(in the rows, 128 means zero)
Each row has two labels, one from each of two sets.
[122 113 130 141 134 157 165 108 132 125 126 133 121 150 132 150 132  66
 145 117 175  96 148 111 116 126 137 138]	j690/(59)
[144 108 142 158 133 157 167  80 103 116 115 123 107 151 124 153 143  80
 150 142 149  72 145 115 135 142 152 142]	j368/(59)
[167 126 144 164 100 179 185 140 164 110 140 145 144 156 139 150 156  54
 171 105 159  89 165 104 163 139 169 124]	j690/(59)
[174 116 143 157 113 163 195 117 169 148 137 128 129 157 119 165 167  83
 182 123 172 106 154 104 157 162 179 125]	j690/(66)
[153 121 139 140 128 156 160 121 141 134 129 139 128 156 135 158 143  93
 142 113 170 119 147 104 122 144 160 127]	j690/(66)
[171 119 154 160  94 166 172 134 138 112 125 146 158 144 135 122 153  50
 168  98 141  66 151 110 147 139 151 113]	j690/(59)
[154 108 157 156 108 131 192 113 158 116 127 135 157 139 134 161 173  29
 173  93 151  37 158 118 181 119 159 135]	j690/(64)
[153 110 131 146 149 138 167  73 117 133 122 121 137 178 136 144 140  96
 111 128 120 110 144 104  95 128 152 147]	J935/(59)
[163  99 158 150 113 137 176  77 145 116 125 134 173 154 135 153 174  34
 164 112 119  64 145 115 160 118 160 159]	J935/(66)
[147 113 160 129 125 139 166  92 137 120 134 115 133 154 138 159 151  67
 144 130 147  99 142 117 146 133 141 142]	J935/(66)
[128 109 150 143 143 163 166 103 125 127 126 127 106 168 124 174 138  97
 155 126 180  94 159 114 122 153 148 144]	j368/(59)
[153 117 145 156 119 163 174 105 155 127 131 133 129 159 132 175 150  73
 156 125 179  71 161 108 139 145 169 132]	j690/(66)
[ 73 131  88 128 202 153 138 110 128 188 128 128  51 156 120 179  98 213
  81 179 193 235 142 102  78 169 141 128]	j690/(59)
[231 121 163 177  56 186 185 146 182 134 165 142 152 133 143 151 163  68
 149 102 153  64 175 108 170 163 191 119]	j368/(66)
[147 126 148 133 116 145 178 103 138 116 120 135 172 157 144 145 163  26
 153  96 126  71 136  96 146 130 140 143]	J935/(59)
[157 114 134 169 113 171 176 117 136 140 134 141 121 157 133 140 139  93
 151 114 163  90 159 113 130 149 157 124]	j690/(59)
[178 117 149 167 117 167 216 112 168 146 135 135 123 168 133 180 145  65
 136 113 158  87 164  96 137 155 178 134]	j690/(59)
[121 127 147 130 127 141 157 123 147 137 136 122 123 133 127 170 144  81
 147 119 179  98 156 115 168 131 139 131]	j690/(64)
[137 107 157 166 116 161 170  95 129 113 124 138 132 149 126 159 157  55
 165 104 155  49 164 118 149 135 135 137]	j690/(59)
[158 106 160 162 110 164 198 101 149 104 135 115 125 140 131 162 167  36
 170 109 170  37 159 119 178 138 165 139]	j368/(66)
[129 115 139 152 129 166 172 111 118 117 119 130 113 137 132 137 159  64
 171 114 152  82 152 112 144 135 136 136]	j690/(59)
[ 90 128 111 112 158 101 144  90 122 128 113 136 125 160 137 148 135 106
 135 134 134 126 114 118 120 103 120 156]	J935/(64)
[111 125 113 139 147 168 145 113 122 137 122 141 101 145 132 161 126 130
 132 141 190 149 148 115  95 151 155 147]	j690/(59)
[125  84 147 157 145 140 195  82 142 139 125 107  96 148 122 187 165  76
 139 111 193  54 156 108 175 136 163 135]	j690/(64)

Each row has two labels, one from each of two sets.
[156 134 102 148 133 112 122 119 126 152 117 119 135  92 123 147 158 109
 143 148 123  75 113 131 160 133 106 147]	j283/j64
[116 120 116 134 137 140 148 111 143 138 107 149 125 131 148 111 165 131
 150 148 123 172 110 115 138 118 111 138]	j75/j394
[140 127 128 137 127 126 142 130 131 143 118  93  87  97 138 156 165 105
 146 137 107 167 139 150 154 130 121 130]	j594/J741
[138 131 122 116 119 133 128  93 135 133 111 162 137 133 142 145 162 125
 147 141 118 139 116 144 145 120 119 147]	j75/j394
[132 128 149 104 119 122 122 155 130 129 135 116 114 161 149 147 141 115
 136 115 132 145 123 134 122 115 140 139]	j719/j965
[141 141 101 142 126 119 124 120 122 133 123 127 142 119 115 132 117 128
 124 144 131 104 110 108 136 128 123 130]	j283/j64
[140 130  75 119 143 144 147 118 137 139 106 152 125 135 162 185 166 124
 151 146 120 182 136 129 148 118 100 120]	j75/j394
[123 132 114 121 127 120 132 119 135 129 140 117 120 124 149 131 121 133
 139 132 129 136 100 111 140 119 124 126]	j75/j965
[142 147 122 132 112 118 111 118 126 138 132 105 139 117 115 101 123 121
 122 153 131  87 122 111 163 131 127 144]	j283/j64
[151 135 101 136 142 112 130 114 123 124 122 146 137 121 131 126 125 153
 124 123 131 102 108 120 140 132 117 130]	j75/j64
[101 118 140 132 113 168 128  98 129 137 106 150 129 119 127 125 137 121
 137 154 116 196 143 148 140 129 129 135]	j594/j394
[ 96 122 128 127 116 153 122 117 141 143 119 139 128 106 136 126 133 122
 125 144 121 159 151 131 127 135 128 138]	j283/j394
[137 143 103 115 130 118 127 117 137 130 133 131 139 164 133 142 105 147
 114 146 142 150  96  85 158 124 116 126]	j75/j64
[ 97 113 118 130 118 152 142 115 145 140 103 140 118 132 134 114 150 139
 138 159 108 147 128 111 121 125 117 133]	j75/j394
[144 151 127 110 129 104 120 125 115 121 131 171 140 145 120 125 122 138
 123 124 141  91  98 122 135 128 132 137]	j719/j64
[109 126 128 116 117 136 115 124 140 133 134 129 129 158 134 119 119 138
 109 146 131 175 107 101 139 120 142 124]	j75/j394
[125 123 117 116 127 141 124 112 132 114  96 179 115 129 145 138 163 121
 137 128 120 116 135 178 122 123 122 158]	j719/j394
[152 149 115 132 130 116 125 111 128 132 125 143 139 131 125 135 140 137
 135 148 124 125  83 101 165 124 120 146]	j75/j64
[110 124 121 135 117 142 132 103 139 139  99 145 127 123 139 119 154 127
 141 165 117 104 117 143 127 115 121 155]	j283/j394
[130 134 155 121 111 145 117 128 121 132 136 119 138 144 123 151 125 114
 127 144 124 221 123 133 151 129 139 115]	j594/J741
[127 120 118 122 133 133 119 117 126 129 114 160 133 138 140 142 153 112
 135 136 126 141 126 147 130 132 114 148]	j719/j977
[183 173 136 117 116  99 102 128 113 125 130 161 141 132 112 161 166 102
 136 151 135  84  75 134 166 110 125 169]	j719/j64
[139 142 123 140 126 122 119 114 129 134 125 127 137 119 115 127 148 124
 134 156 128 107  90 107 168 125 123 141]	j594/j64
[129 136 110 132 129 120 126 120 130 136 135 104 131 114 130 130 113 135
 125 147 132 109 117 104 161 129 127 123]	j75/j64
[146 136 145 111 135 113 142 137 141 129 130 130 119 120 137 136 155 115
 145 121 119 110 105 138 139 118 134 143]	j719/j965
[121 130 131 101 119 142 109 109 118 118 114 184 122 149 144 137 137 143
 124 127 119 121 117 169 121 126 136 155]	j719/j977
[142 136 136 108 113 128 120 134 124 118 134 133 124 152 143 157 141 123
 134 128 132 150 128 142 140 121 139 137]	j719/J741
[165 155 130 136 134 112 120 129 123 123 133 164 143 130 106 112 138 131
 123 131 135  91 113 122 127 126 130 141]	j719/j64
[123 126  91 140 138 126 138 111 135 125 119 132 133  99 126 109 115 139
 127 136 126  69 119 134 134 136 109 117]	j75/j64
[146 144 131 108 123 105 123 140 127 125 150 125 126 136 136 148 135 115
 139 125 132 124 107 137 145 122 131 148]	j719/j965
[150 146 121 146 123 111 130 107 127 131 128 135 136 102 107 113 123 128
 132 148 132  91  92 111 159 132 120 140]	j594/j64
[102 103 137 115 119 145 132 107 138 125 109 151 125 134 131  97 131 126
 125 134 117 161 109 113 120 120 128 125]	j75/j394
[110 102 149 111 112 151 120 105 131 130 113 142 122 124 138 116 133 123
 140 141 115 179 121 159 136 120 137 137]	j594/j394
[130 122  96 119 133 141 129 108 137 127 108 155 125 136 135 125 139 139
 134 137 131 163 115 116 138 127 117 125]	j75/j977
[120 134 120 137 128  99 131  83 125 125 119 135 128 102 112  88 117 143
 133 138 125  77  86 124 144 128 110 137]	j594/j64
[123 145 124 134 128 128 118 108 133 137 122 136 140 126 123 108 140 130
 139 158 130 111  87 102 149 124 139 150]	j283/j64
[ 99 126 150 108  97 137 104 124 124 125 157 103 142 159 116 125  86 133
 114 141 137 221 127 118 141 127 147 105]	j594/J741
[107 121 149  97 107 139 115 128 128 131 144 109 127 165 138 118 107 132
 121 133 131 206  98 106 160 106 139 113]	j75/j965
[148 132 152 112 127 129 104 155 139 120 144 113 118 154 116 145 131 123
 121 118 127 146 135 132 119 124 146 129]	j719/j965
[138 132 132 100 121 117 113 128 134 123 155 127 121 157 147 131 131 135
 129 130 137 166  99 110 134 114 139 136]	j75/j965

Each row has two labels, one from each of two sets.
[144 115 131 133 131 119 137  87 138 127 129 136 119 124 149  76 127 111
 120 113 124 100 126 144 149 142 121 134]	<62>/N
[129 133 134 123 121 123 124 121 124 123 122 134 147 137 134 107 128 139
 120 123 133 121 142 139 142 141 115 118]	<62>/X
[114 140 128 116 140 125 136 110 152 135 128 154 142 134 128 113 150 135
 122 118 129 114 126 135 144 135 121 129]	<62>/B
[125 132 134 119 130 118 137 107 141 126 135 155 150 134 134 103 138 130
 113 110 127 121 134 142 151 148 121 132]	<62>/B
[141 136 129 121 162 140 122 139 120 139 145 130 135 108 120 163 152 123
 134 138 118 138 114 125 121 124 128 140]	<65>/B
[135 131 116 120 166 133 123 108 120 135 144 128 142 108 146 166 138 126
 137 124 121 119 116 129 124 136 122 148]	<65>/B
